Here is a tiny trained network, its code and every weight. The questions are about switching its units off for an input and a target symbol, where a switched-off unit gives its printed mean instead of its output.

import numpy as np


def w(rows, s, z=0):
    codes = np.array(rows[::2]) - 128.0
    scale = np.full(codes.shape[1], s)
    scale[-1] = z or s
    return codes * scale


def norm(h):
    return h / np.sqrt((h * h).mean(-1, keepdims=True) + 1e-5)


def f(y):
    return np.maximum(y, 0)


def softmax(a):
    e = np.exp(a - a.max(-1, keepdims=True))
    return e / e.sum(-1, keepdims=True)


def log_softmax(a):
    a = a - a.max(-1, keepdims=True)
    return a - np.log(np.exp(a).sum(-1, keepdims=True))


def net(x, mask):
    ids = ['Δβεηξτψ'.index(c) for c in x.split()]
    T = len(ids)
    res = E[ids] + P[:T]
    u = 0
    for l in range(2):
        r = norm(res)
        for j in range(3):
            rows = slice(2 * j, 2 * j + 2)
            q, k, v = (r @ M[l][rows].T for M in (Q, K, V))
            z = softmax(np.where(np.tri(T) > 0, q @ k.T / 2**0.5, -1e9)) @ v
            o = O[l][rows]
            res = res + np.where(mask[u + j], z, o[:, -1]) @ o[:, :-1]
        u += 3
        y = f(norm(res) @ A[l][:, :-1].T + A[l][:, -1])
        res = res + np.where(mask[u : u + 4], y, B[l][:, -1]) @ B[l][:, :-1]
        u += 4
    return log_softmax(norm(res)[-1] @ U[:, :-1].T + U[:, -1])


Q, K, V, O, A, B = {}, {}, {}, {}, {}, {}
E = w([
[119,144,13,167,113,119,1],'Δ',
[51,163,85,139,150,120,16],'β',
[102,173,178,160,130,9,75],'ε',
[138,123,197,61,209,62,117],'η',
[26,167,192,102,192,132,108],'ξ',
[164,32,194,55,165,101,167],'τ',
[97,49,134,185,50,42,138],'ψ',
],0.0018)
P = w([
[149,167,161,75,86,136,54],'0',
[161,115,156,169,197,93,37],'1',
[120,129,110,129,169,44,101],'2',
[116,172,117,44,75,108,125],'3',
[135,84,158,197,215,126,101],'4',
[78,85,89,147,203,68,174],'5',
[61,105,97,68,120,93,166],'6',
[95,73,174,205,172,157,179],'7',
[227,242,160,119,132,149,47],'8',
[40,4,70,88,123,51,77],'9',
],0.0036)
Q[0] = w([
[141,94,143,232,186,152,137],'0.h0',
[89,51,77,137,212,73,105],'0.h0',
[143,216,137,17,1,141,126],'0.h1',
[90,74,105,110,160,81,81],'0.h1',
[92,72,207,183,103,133,133],'0.h2',
[63,107,110,17,37,174,143],'0.h2',
],0.021)
K[0] = w([
[71,49,68,201,220,95,193],'0.h0',
[34,102,50,40,145,53,190],'0.h0',
[221,235,140,118,120,131,6],'0.h1',
[82,171,84,52,92,80,162],'0.h1',
[120,82,189,176,46,229,162],'0.h2',
[154,156,200,46,16,140,8],'0.h2',
],0.016)
V[0] = w([
[52,92,205,169,10,93,123],'0.h0',
[131,197,131,242,142,45,135],'0.h0',
[17,237,81,183,149,163,89],'0.h1',
[148,103,3,223,30,138,84],'0.h1',
[142,184,148,90,90,164,137],'0.h2',
[201,197,200,192,107,208,93],'0.h2',
],0.014)
O[0] = w([
[147,137,158,33,160,199,65,107],'0.h0',
[70,129,192,83,191,153,218,198],'0.h0',
[123,91,82,147,222,94,82,191],'0.h1',
[2,63,40,117,113,175,135,1],'0.h1',
[175,50,120,136,155,134,115,45],'0.h2',
[161,36,210,168,135,154,161,70],'0.h2',
],0.0086,0.0085)
A[0] = w([
[99,163,128,204,188,58,163,128],'0.n0',
[39,149,163,89,138,135,203,114],'0.n1',
[6,82,62,133,97,152,151,7],'0.n2',
[167,175,189,121,180,97,127,104],'0.n3',
],0.017,0.0019)
B[0] = w([
[86,145,154,45,121,161,70,244],'0.n0',
[179,64,93,193,91,118,27,238],'0.n1',
[211,179,116,84,116,141,253,201],'0.n2',
[96,125,91,147,180,98,211,255],'0.n3',
],0.014,0.012)
Q[1] = w([
[3,140,171,239,140,74,54],'1.h0',
[195,93,133,118,183,117,66],'1.h0',
[157,79,139,185,235,61,139],'1.h1',
[126,247,202,179,92,25,138],'1.h1',
[76,42,153,235,216,27,143],'1.h2',
[145,170,45,125,80,4,122],'1.h2',
],0.014)
K[1] = w([
[37,146,200,168,132,80,4],'1.h0',
[180,72,137,135,152,92,101],'1.h0',
[199,161,125,105,251,80,147],'1.h1',
[153,222,208,213,74,127,133],'1.h1',
[76,36,145,250,162,55,215],'1.h2',
[87,188,42,168,58,72,153],'1.h2',
],0.014)
V[1] = w([
[138,135,127,132,95,109,80],'1.h0',
[253,110,166,148,132,186,158],'1.h0',
[86,151,155,160,121,49,164],'1.h1',
[86,237,100,97,104,144,78],'1.h1',
[152,170,180,58,111,155,78],'1.h2',
[110,147,174,64,133,137,111],'1.h2',
],0.012)
O[1] = w([
[88,95,81,89,118,136,130,101],'1.h0',
[2,229,217,106,34,181,109,253],'1.h0',
[171,146,98,165,170,250,76,133],'1.h1',
[186,31,248,190,138,175,180,4],'1.h1',
[54,175,142,95,66,134,110,188],'1.h2',
[124,188,179,104,77,161,115,180],'1.h2',
],0.005,0.0043)
A[1] = w([
[230,129,86,212,5,252,55,3],'1.n0',
[237,178,135,224,6,116,135,116],'1.n1',
[182,159,123,189,152,79,155,93],'1.n2',
[178,201,172,175,87,109,201,153],'1.n3',
],0.015,0.0055)
B[1] = w([
[119,128,144,153,60,4,154,179],'1.n0',
[63,131,119,142,176,174,163,239],'1.n1',
[129,152,156,129,79,151,130,205],'1.n2',
[156,97,99,129,120,119,80,253],'1.n3',
],0.024,0.012)
U = w([
[199,94,56,76,106,149,228,50],'Δ',
[75,137,197,22,69,171,81,31],'β',
[131,34,79,138,175,87,40,213],'ε',
[254,180,174,141,88,105,87,230],'η',
[105,163,189,101,251,102,213,42],'ξ',
[94,145,115,211,143,243,120,253],'τ',
[62,117,145,192,55,29,180,68],'ψ',
],0.0082,0.0005)

Each question gives the input, a string of symbols that net reads in full, and the target symbol t.
The units are the heads (2 rows each of Q, K, V and O) and the neurons (one row each of A and B). Each row of codes is followed by its name. A weight is (code - 128) times the scale printed after its matrix; where a second scale follows, it is the last column's (O, A, B and U).
mask holds one flag per unit, layer by layer, with each layer's heads first. A switched-off unit (its flag False) gives its mean, the last column of its rows in O or B, instead of its output. The means were averaged over made-up inputs and are rounded, as every weight is.
A unit's drop is (log p(t) with every unit on - log p(t) with that unit switched off) / (log p(t) with every unit on - log p(t) with every unit switched off).
The circuit of an input: a set's keep is (log p(t) with only the set's units on - log p(t) with every unit switched off) / (log p(t) with every unit on - log p(t) with every unit switched off). Starting from the 12 units with the biggest drops (on a tie, the unit counted first), units are removed one at a time, each time the one whose removal leaves the highest keep (on an exact tie, the one counted first), for as long as the keep stays at least 0.8.
circuit, biggest first: the units of the circuit, biggest drop first
most important unit: the unit with the biggest drop
top k neurons: the k neurons with the biggest drops, biggest first
k most important neurons of layer l: the k neurons of layer l with the biggest drops, biggest first
heads that matter: for each layer, one digit per head in row order, 1 if its drop is at least 0.15 and else 0, layers parted by /
input β Δ τ ε τ β ξ ξ β ψ, target η: circuit, biggest first	(0.h1)
input β ξ η Δ β ψ η, target Δ: circuit, biggest first	(0.h1, 0.n2)
input Δ ε ξ β β ψ β Δ ξ Δ, target ε: top 2 neurons	(0.n1, 1.n1)
input β τ ε, target ε: heads that matter	100 / 000
input β β β ε ψ η β, target ξ: top 4 neurons	(0.n1, 1.n3, 0.n2, 0.n0)
input ε ε β η ξ β ξ ξ ξ ξ, target η: top 2 neurons	(0.n1, 1.n1)
input ε τ ξ β τ η ξ η, target ξ: 2 most important neurons of layer 0	(0.n3, 0.n0)
input ξ ξ τ β ψ β τ Δ, target τ: circuit, biggest first	(0.h1, 1.n1, 1.n3)
input τ β τ β ψ Δ ε β, target ε: heads that matter	100 / 100
input ξ ξ τ τ β ξ ξ ψ ε, target ε: top 3 neurons	(0.n2, 0.n1, 1.n1)
input ξ τ ε β β ε Δ ψ τ ξ, target Δ: 2 most important neurons of layer 0	(0.n2, 0.n1)
input β η ξ β τ β ξ Δ η η, target η: 2 most important neurons of layer 1	(1.n1, 1.n2)
input ψ η β η β ξ τ, target τ: heads that matter	110 / 000
input Δ ψ η η ε ξ τ β β, target β: top 2 neurons	(0.n0, 0.n3)
input β β β, target β: most important unit	0.h1
input ξ β ψ Δ, target η: circuit, biggest first	(0.h1, 1.n2)
input β τ β Δ η η β, target Δ: circuit, biggest first	(0.h1, 0.n2)
input β β η τ ξ ε ξ ψ β ε, target η: top 4 neurons	(1.n1, 0.n1, 1.n2, 0.n0)
input β β β β η ξ ξ, target ε: circuit, biggest first	(0.h1, 0.h2)
input β β β ξ β τ Δ η η τ, target Δ: most important unit	0.h1
input η β Δ ε ξ β η ε β β, target τ: top 3 neurons	(0.n1, 1.n1, 0.n3)
input ξ η τ ε, target η: 2 most important neurons of layer 0	(0.n1, 0.n3)
input ψ τ β τ β β η β, target η: top 3 neurons	(0.n3, 1.n1, 1.n3)
input ε ψ τ ε ψ ξ ε, target ξ: top 2 neurons	(0.n2, 1.n3)
input ψ ε ξ β τ, target τ: top 2 neurons	(1.n1, 0.n3)
